Below is a small trained network, with its code and all its weights. Each question gives an input and a class and asks what happens when units are switched off, that is, made to give their printed mean instead of their output.

import numpy as np


def w(rows, s, z=0):
    codes = np.array(rows[::2]) - 128.0
    scale = np.full(codes.shape[1], s)
    scale[-1] = z or s
    return codes * scale


def norm(h):
    return h / np.sqrt((h * h).mean(-1, keepdims=True) + 1e-5)


def f(y):
    return y / 2 * (1 + np.tanh(0.7978845608 * (y + 0.044715 * y**3)))


def log_softmax(a):
    a = a - a.max(-1, keepdims=True)
    return a - np.log(np.exp(a).sum(-1, keepdims=True))


def net(x, mask):
    res = np.array(x, float).reshape(1, 3) / 4 @ E
    u = 0
    for l in range(2):
        y = f(norm(res) @ A[l][:, :-1].T + A[l][:, -1])
        res = res + np.where(mask[u : u + 5], y, B[l][:, -1]) @ B[l][:, :-1]
        u += 5
    return log_softmax(norm(res)[-1] @ U[:, :-1].T + U[:, -1])


A, B = {}, {}
E = w([
[112,93,140,65],'x0',
[97,27,190,228],'x1',
[254,139,223,137],'x2',
],0.0075)
A[0] = w([
[89,143,43,150,124],'0.n1',
[215,172,173,139,48],'0.n2',
[99,54,170,173,3],'0.n3',
[99,84,170,33,146],'0.n4',
[137,231,89,252,112],'0.n5',
],0.011,0.0043)
B[0] = w([
[117,164,219,78,253],'0.n1',
[142,155,207,81,211],'0.n2',
[185,194,118,158,219],'0.n3',
[187,40,110,111,201],'0.n4',
[161,5,87,52,241],'0.n5',
],0.013,0.0039)
A[1] = w([
[10,114,83,100,78],'1.n1',
[175,199,65,30,73],'1.n2',
[189,170,124,84,254],'1.n3',
[37,106,64,139,191],'1.n4',
[101,76,183,190,163],'1.n5',
],0.012,0.0083)
B[1] = w([
[211,114,254,107,164],'1.n1',
[248,134,126,253,181],'1.n2',
[14,124,81,136,254],'1.n3',
[196,128,162,152,175],'1.n4',
[158,205,58,77,188],'1.n5',
],0.0097,0.0099)
U = w([
[149,174,239,84,188],'0',
[190,176,66,181,181],'1',
[190,15,97,86,161],'2',
[2,120,79,113,255],'3',
[78,114,134,156,8],'4',
[88,117,138,158,21],'5',
[77,115,140,166,18],'6',
],0.022,0.0099)

Each question gives the input, the list of numbers given to net, and the class t.
The units are the neurons (one row each of A and B). Each row of codes is followed by its name. A weight is (code - 128) times the scale printed after its matrix; where a second scale follows, it is the last column's (A, B and U).
mask holds one flag per neuron, layer by layer. A switched-off neuron (its flag False) gives its mean, the last column of its row in B, instead of its output. The means were averaged over made-up inputs and are rounded, as every weight is.
A unit's drop is (log p(t) with every unit on - log p(t) with that unit switched off) / (log p(t) with every unit on - log p(t) with every unit switched off).
The circuit of an input: a set's keep is (log p(t) with only the set's units on - log p(t) with every unit switched off) / (log p(t) with every unit on - log p(t) with every unit switched off). Starting from all 10 units, units are removed one at a time, each time the one whose removal leaves the highest keep (on an exact tie, the one counted first), for as long as the keep stays at least 0.8.
units of the circuit, in order: the units of the circuit, biggest drop first
unit that matters most: the unit with the biggest drop
k most important neurons: the k neurons with the biggest drops, biggest first
top k neurons in layer l: the k neurons of layer l with the biggest drops, biggest first
drop when u is switched off: that unit's drop, to one decimal
input [5,-6,1], class 1: units of the circuit, in order	1.n2
input [6,6,3], class 1: 2 most important neurons	0.n5, 0.n3
input [7,4,-6], class 2: 2 most important neurons	0.n4, 0.n2
input [-4,-2,-2], class 2: top 2 neurons in layer 0	0.n5, 0.n2
input [6,-5,-4], class 2: top 2 neurons in layer 1	1.n2, 1.n5
input [3,3,-1], class 3: top 2 neurons in layer 1	1.n2, 1.n4
input [-3,3,-1], class 3: 3 most important neurons	0.n3, 1.n1, 1.n2
input [0,-3,2], class 3: top 3 neurons in layer 0	0.n2, 0.n3, 0.n1
input [-6,-2,5], class 2: 2 most important neurons	0.n5, 0.n1
input [7,8,5], class 1: 3 most important neurons	0.n5, 0.n1, 0.n3
input [1,3,3], class 3: units of the circuit, in order	1.n2, 1.n1, 1.n4
input [0,4,0], class 1: 3 most important neurons	0.n1, 0.n2, 1.n3
input [2,2,-2], class 3: 2 most important neurons	0.n3, 1.n2
input [8,-3,2], class 2: units of the circuit, in order	0.n4
input [5,-5,-5], class 0: 2 most important neurons	1.n1, 0.n3
input [8,-8,-1], class 1: 2 most important neurons	1.n2, 0.n5
input [8,-4,-6], class 2: top 2 neurons in layer 0	0.n4, 0.n2
input [8,2,-7], class 2: top 3 neurons in layer 0	0.n4, 0.n2, 0.n3
input [0,3,-1], class 3: 3 most important neurons	0.n3, 1.n2, 1.n4
input [1,-8,-3], class 1: unit that matters most	1.n2
input [-2,-8,-6], class 1: 3 most important neurons	1.n2, 0.n2, 1.n3
input [0,0,-1], class 3: 2 most important neurons	0.n1, 1.n1
input [-7,1,-7], class 0: top 2 neurons in layer 0	0.n1, 0.n4
input [5,7,1], class 1: top 2 neurons in layer 0	0.n5, 0.n3
input [0,-3,1], class 3: drop when 1.n4 is switched off	0.3
input [-8,-1,3], class 2: drop when 0.n5 is switched off	2.3
